Here is a tiny trained network, its code and every weight. The questions are about switching its units off for an input and a target symbol, where a switched-off unit gives its printed mean instead of its output.

import numpy as np


def w(rows, s, z=0):
    codes = np.array(rows[::2]) - 128.0
    scale = np.full(codes.shape[1], s)
    scale[-1] = z or s
    return codes * scale


def f(y):
    return np.maximum(y, 0)


def softmax(a):
    e = np.exp(a - a.max(-1, keepdims=True))
    return e / e.sum(-1, keepdims=True)


def log_softmax(a):
    a = a - a.max(-1, keepdims=True)
    return a - np.log(np.exp(a).sum(-1, keepdims=True))


def net(x, mask):
    ids = ['αβγδηθλμξπστφψω'.index(c) for c in x.split()]
    T = len(ids)
    res = E[ids] + P[:T]
    q, k, v = (res @ M[0].T for M in (Q, K, V))
    z = softmax(np.where(np.tri(T) > 0, q @ k.T / 2**0.5, -1e9)) @ v
    res = res + np.where(mask[0], z, O[0][:, -1]) @ O[0][:, :-1]
    y = f(res @ A[0][:, :-1].T + A[0][:, -1])
    res = res + np.where(mask[1:17], y, B[0][:, -1]) @ B[0][:, :-1]
    return log_softmax(res[-1] @ U[:, :-1].T + U[:, -1])


Q, K, V, O, A, B = {}, {}, {}, {}, {}, {}
E = w([
[173,151,191,111,151],'α',
[49,208,100,162,98],'β',
[142,142,154,186,113],'γ',
[92,184,153,126,58],'δ',
[121,176,83,135,151],'η',
[105,125,255,113,79],'θ',
[75,184,179,120,108],'λ',
[88,129,111,172,183],'μ',
[130,153,137,96,134],'ξ',
[74,132,100,67,101],'π',
[171,198,89,139,110],'σ',
[148,160,156,66,122],'τ',
[123,144,110,92,149],'φ',
[139,158,176,108,123],'ψ',
[50,133,115,157,98],'ω',
],0.022)
P = w([
[174,2,35,154,129],'0',
[100,145,142,122,143],'1',
[103,155,145,129,144],'2',
[106,161,148,119,132],'3',
[114,160,148,122,137],'4',
[114,162,149,130,136],'5',
[125,162,155,130,136],'6',
[129,161,156,126,138],'7',
],0.0085)
Q[0] = w([
[104,133,58,214,2],'h0',
[184,160,130,32,226],'h0',
],0.0098)
K[0] = w([
[72,253,138,107,191],'h0',
[174,34,81,103,131],'h0',
],0.012)
V[0] = w([
[152,174,223,221,75],'h0',
[13,186,66,169,2],'h0',
],0.0072)
O[0] = w([
[191,29,89,169,76,142],'h0',
[115,198,89,157,9,248],'h0',
],0.011,0.0015)
A[0] = w([
[37,97,156,80,88,248],'n0',
[87,152,53,239,128,75],'n1',
[119,229,181,83,25,108],'n2',
[90,94,111,215,114,201],'n3',
[135,180,75,152,229,107],'n4',
[221,170,122,121,89,167],'n5',
[90,79,149,63,232,79],'n6',
[121,75,66,155,227,98],'n7',
[228,185,34,163,129,121],'n8',
[254,122,180,97,152,227],'n9',
[189,108,131,229,145,254],'n10',
[151,48,190,202,201,97],'n11',
[123,170,154,93,143,168],'n12',
[113,103,152,30,191,132],'n13',
[215,129,219,147,104,107],'n14',
[93,224,185,187,147,164],'n15',
],0.0088,0.0037)
B[0] = w([
[97,65,79,140,170,186],'n0',
[119,85,196,84,99,171],'n1',
[117,118,139,179,173,253],'n2',
[164,51,197,136,168,160],'n3',
[119,182,206,64,126,158],'n4',
[188,176,64,172,114,165],'n5',
[69,178,98,141,47,199],'n6',
[85,212,179,167,172,158],'n7',
[161,209,150,97,69,156],'n8',
[116,106,73,76,99,204],'n9',
[255,107,131,90,188,159],'n10',
[92,129,66,194,128,184],'n11',
[171,108,120,178,128,174],'n12',
[86,120,111,129,87,198],'n13',
[101,79,100,132,101,177],'n14',
[138,88,206,138,107,198],'n15',
],0.0085,0.015)
U = w([
[175,94,85,48,143,254],'α',
[112,190,208,34,121,52],'β',
[107,25,200,100,129,63],'γ',
[44,126,23,162,121,86],'δ',
[167,151,96,144,152,125],'η',
[146,136,134,128,154,107],'θ',
[206,131,112,174,191,246],'λ',
[126,141,188,120,60,13],'μ',
[173,125,104,88,130,135],'ξ',
[126,129,212,179,252,132],'π',
[138,119,117,138,124,191],'σ',
[191,220,70,140,128,114],'τ',
[113,145,166,72,113,93],'φ',
[115,117,186,2,60,176],'ψ',
[151,172,97,212,131,121],'ω',
],0.0083,0.0034)

Each question gives the input, a string of symbols that net reads in full, and the target symbol t.
The units are the heads (2 rows each of Q, K, V and O) and the neurons (one row each of A and B). Each row of codes is followed by its name. A weight is (code - 128) times the scale printed after its matrix; where a second scale follows, it is the last column's (O, A, B and U).
mask holds one flag per unit, heads first, then neurons. A switched-off unit (its flag False) gives its mean, the last column of its rows in O or B, instead of its output. The means were averaged over made-up inputs and are rounded, as every weight is.
A unit's drop is (log p(t) with every unit on - log p(t) with that unit switched off) / (log p(t) with every unit on - log p(t) with every unit switched off).
The circuit of an input: a set's keep is (log p(t) with only the set's units on - log p(t) with every unit switched off) / (log p(t) with every unit on - log p(t) with every unit switched off). Starting from the 12 units with the biggest drops (on a tie, the unit counted first), units are removed one at a time, each time the one whose removal leaves the highest keep (on an exact tie, the one counted first), for as long as the keep stays at least 0.8.
units of the circuit, in order: the units of the circuit, biggest drop first
k most important neurons: the k neurons with the biggest drops, biggest first
drop of u: that unit's drop, to one decimal
input α α η ψ γ α σ, target τ: units of the circuit, in order : (n8 n5)
input θ δ ξ, target α: units of the circuit, in order : (h0 n2 n6 n15)
input τ γ α ξ, target ψ: units of the circuit, in order : (h0 n2 n11)
input λ δ τ τ α ω γ μ, target π: units of the circuit, in order : (n9 n6)
input θ ξ γ, target λ: 3 most important neurons : (n10 n6 n13)
input θ θ α α, target α: units of the circuit, in order : (h0 n9 n2 n10)
input α π π α, target δ: most important neuron : (n11)
input τ π π α τ τ π δ, target ω: 4 most important neurons : (n2 n5 n9 n4)
input α α τ τ π θ ξ φ, target δ: 4 most important neurons : (n6 n11 n13 n15)
input α λ φ α α τ δ η, target β: 2 most important neurons : (n4 n2)
input τ α φ π α α, target ψ: 2 most important neurons : (n2 n9)
input η τ ω ω, target γ: 2 most important neurons : (n1 n3)
input τ δ β, target μ: 3 most important neurons : (n1 n8 n15)
input α α π α α ω, target γ: most important neuron : (n3)
input π ξ π π β α μ φ, target π: drop of n6 : 0.2
input θ τ μ, target π: drop of n14 : 0.0
input δ α α π σ α, target τ: drop of h0 : 0.8
